Below are the code and all the weights of a small trained network. Each question names an input and a class and asks about switching units off, where a switched-off unit gives its printed mean instead of its output.

import numpy as np


def w(rows, s, z=0):
    codes = np.array(rows[::2]) - 128.0
    scale = np.full(codes.shape[1], s)
    scale[-1] = z or s
    return codes * scale


def norm(h):
    return h / np.sqrt((h * h).mean(-1, keepdims=True) + 1e-5)


def f(y):
    return y / 2 * (1 + np.tanh(0.7978845608 * (y + 0.044715 * y**3)))


def log_softmax(a):
    a = a - a.max(-1, keepdims=True)
    return a - np.log(np.exp(a).sum(-1, keepdims=True))


def net(x, mask):
    res = np.array(x, float).reshape(1, 2) / 4 @ E
    u = 0
    for l in range(4):
        y = f(norm(res) @ A[l][:, :-1].T + A[l][:, -1])
        res = res + np.where(mask[u : u + 4], y, B[l][:, -1]) @ B[l][:, :-1]
        u += 4
    return log_softmax(norm(res)[-1] @ U[:, :-1].T + U[:, -1])


A, B = {}, {}
E = w([
[96,114,126,254,96,142,191,108,126],'x0',
[141,62,80,126,177,91,133,113,179],'x1',
],0.014)
A[0] = w([
[37,219,253,243,16,193,236,138,61,126],'L0N1',
[115,119,193,24,132,33,52,154,141,193],'L0N2',
[144,238,172,59,190,185,40,223,55,101],'L0N3',
[198,142,191,205,93,170,106,141,137,3],'L0N4',
],0.0054,0.0056)
B[0] = w([
[25,149,178,223,32,161,117,77,244,254],'L0N1',
[83,45,127,151,108,94,36,68,111,217],'L0N2',
[197,254,163,150,107,112,218,183,104,202],'L0N3',
[139,177,184,145,184,99,151,202,195,125],'L0N4',
],0.0081,0.0098)
A[1] = w([
[112,102,72,77,254,29,221,127,190,111],'L1N1',
[143,84,93,212,81,185,219,132,87,2],'L1N2',
[157,166,159,56,77,124,45,131,71,66],'L1N3',
[130,144,200,57,182,80,63,240,50,146],'L1N4',
],0.006,0.0049)
B[1] = w([
[100,111,158,203,89,156,117,66,174,226],'L1N1',
[195,144,115,86,120,81,212,95,162,165],'L1N2',
[135,248,108,60,155,106,123,141,16,215],'L1N3',
[140,175,88,138,55,114,139,128,102,255],'L1N4',
],0.011,0.0043)
A[2] = w([
[75,134,129,97,188,84,116,136,18,131],'L2N1',
[206,80,200,71,87,106,178,182,109,49],'L2N2',
[175,131,82,254,201,160,186,94,176,226],'L2N3',
[195,173,127,132,81,25,165,137,98,4],'L2N4',
],0.0087,0.0035)
B[2] = w([
[150,122,109,120,163,194,171,152,145,169],'L2N1',
[140,212,69,125,129,173,112,143,107,123],'L2N2',
[9,215,244,118,101,62,161,191,83,254],'L2N3',
[187,132,89,108,208,111,164,150,96,162],'L2N4',
],0.014,0.0092)
A[3] = w([
[106,176,111,162,93,191,132,173,139,243],'L3N1',
[167,157,141,105,148,98,127,116,66,15],'L3N2',
[101,110,166,248,167,78,214,172,188,123],'L3N3',
[37,203,242,170,81,140,168,124,167,253],'L3N4',
],0.012,0.0046)
B[3] = w([
[83,45,109,154,99,87,148,144,98,167],'L3N1',
[162,184,127,59,101,196,107,154,108,142],'L3N2',
[73,154,218,169,30,158,141,126,54,188],'L3N3',
[86,62,248,145,34,113,94,88,67,254],'L3N4',
],0.014,0.029)
U = w([
[171,73,91,190,194,205,239,250,152,93],'0',
[190,147,131,193,190,152,194,206,231,1],'1',
[249,139,136,254,143,184,173,216,200,1],'2',
[25,121,221,203,16,49,191,121,85,237],'3',
[128,44,25,109,223,42,36,70,230,170],'4',
[207,244,30,24,161,155,76,226,44,181],'5',
],0.0099,0.0066)

Each question gives the input, the list of numbers given to net, and the class t.
The units are the neurons (one row each of A and B). Each row of codes is followed by its name. A weight is (code - 128) times the scale printed after its matrix; where a second scale follows, it is the last column's (A, B and U).
mask holds one flag per neuron, layer by layer. A switched-off neuron (its flag False) gives its mean, the last column of its row in B, instead of its output. The means were averaged over made-up inputs and are rounded, as every weight is.
A unit's drop is (log p(t) with every unit on - log p(t) with that unit switched off) / (log p(t) with every unit on - log p(t) with every unit switched off).
The circuit of an input: a set's keep is (log p(t) with only the set's units on - log p(t) with every unit switched off) / (log p(t) with every unit on - log p(t) with every unit switched off). Starting from the 12 units with the biggest drops (on a tie, the unit counted first), units are removed one at a time, each time the one whose removal leaves the highest keep (on an exact tie, the one counted first), for as long as the keep stays at least 0.8.
circuit, biggest first: the units of the circuit, biggest drop first
unit that matters most: the unit with the biggest drop
k most important neurons: the k neurons with the biggest drops, biggest first
top k neurons in layer l: the k neurons of layer l with the biggest drops, biggest first
drop of u: that unit's drop, to one decimal
input [-5,3], class 5: 2 most important neurons -> L0N1, L3N4
input [-3,4], class 4: circuit, biggest first -> L2N3, L3N3, L3N4
input [-4,3], class 4: top 2 neurons in layer 0 -> L0N2, L0N3
input [-5,8], class 4: circuit, biggest first -> L3N4, L2N3, L3N3
input [-5,4], class 4: 2 most important neurons -> L2N3, L3N3
input [-2,-1], class 5: unit that matters most -> L0N1
input [-2,3], class 4: 4 most important neurons -> L2N3, L3N3, L0N2, L3N4
input [-3,3], class 4: 2 most important neurons -> L2N3, L3N3
input [-3,-4], class 5: 3 most important neurons -> L0N1, L3N4, L2N3
input [-4,-6], class 5: drop of L2N4 -> 0.1
input [-7,7], class 4: drop of L3N4 -> 0.3
input [-2,-3], class 5: drop of L2N3 -> 0.4
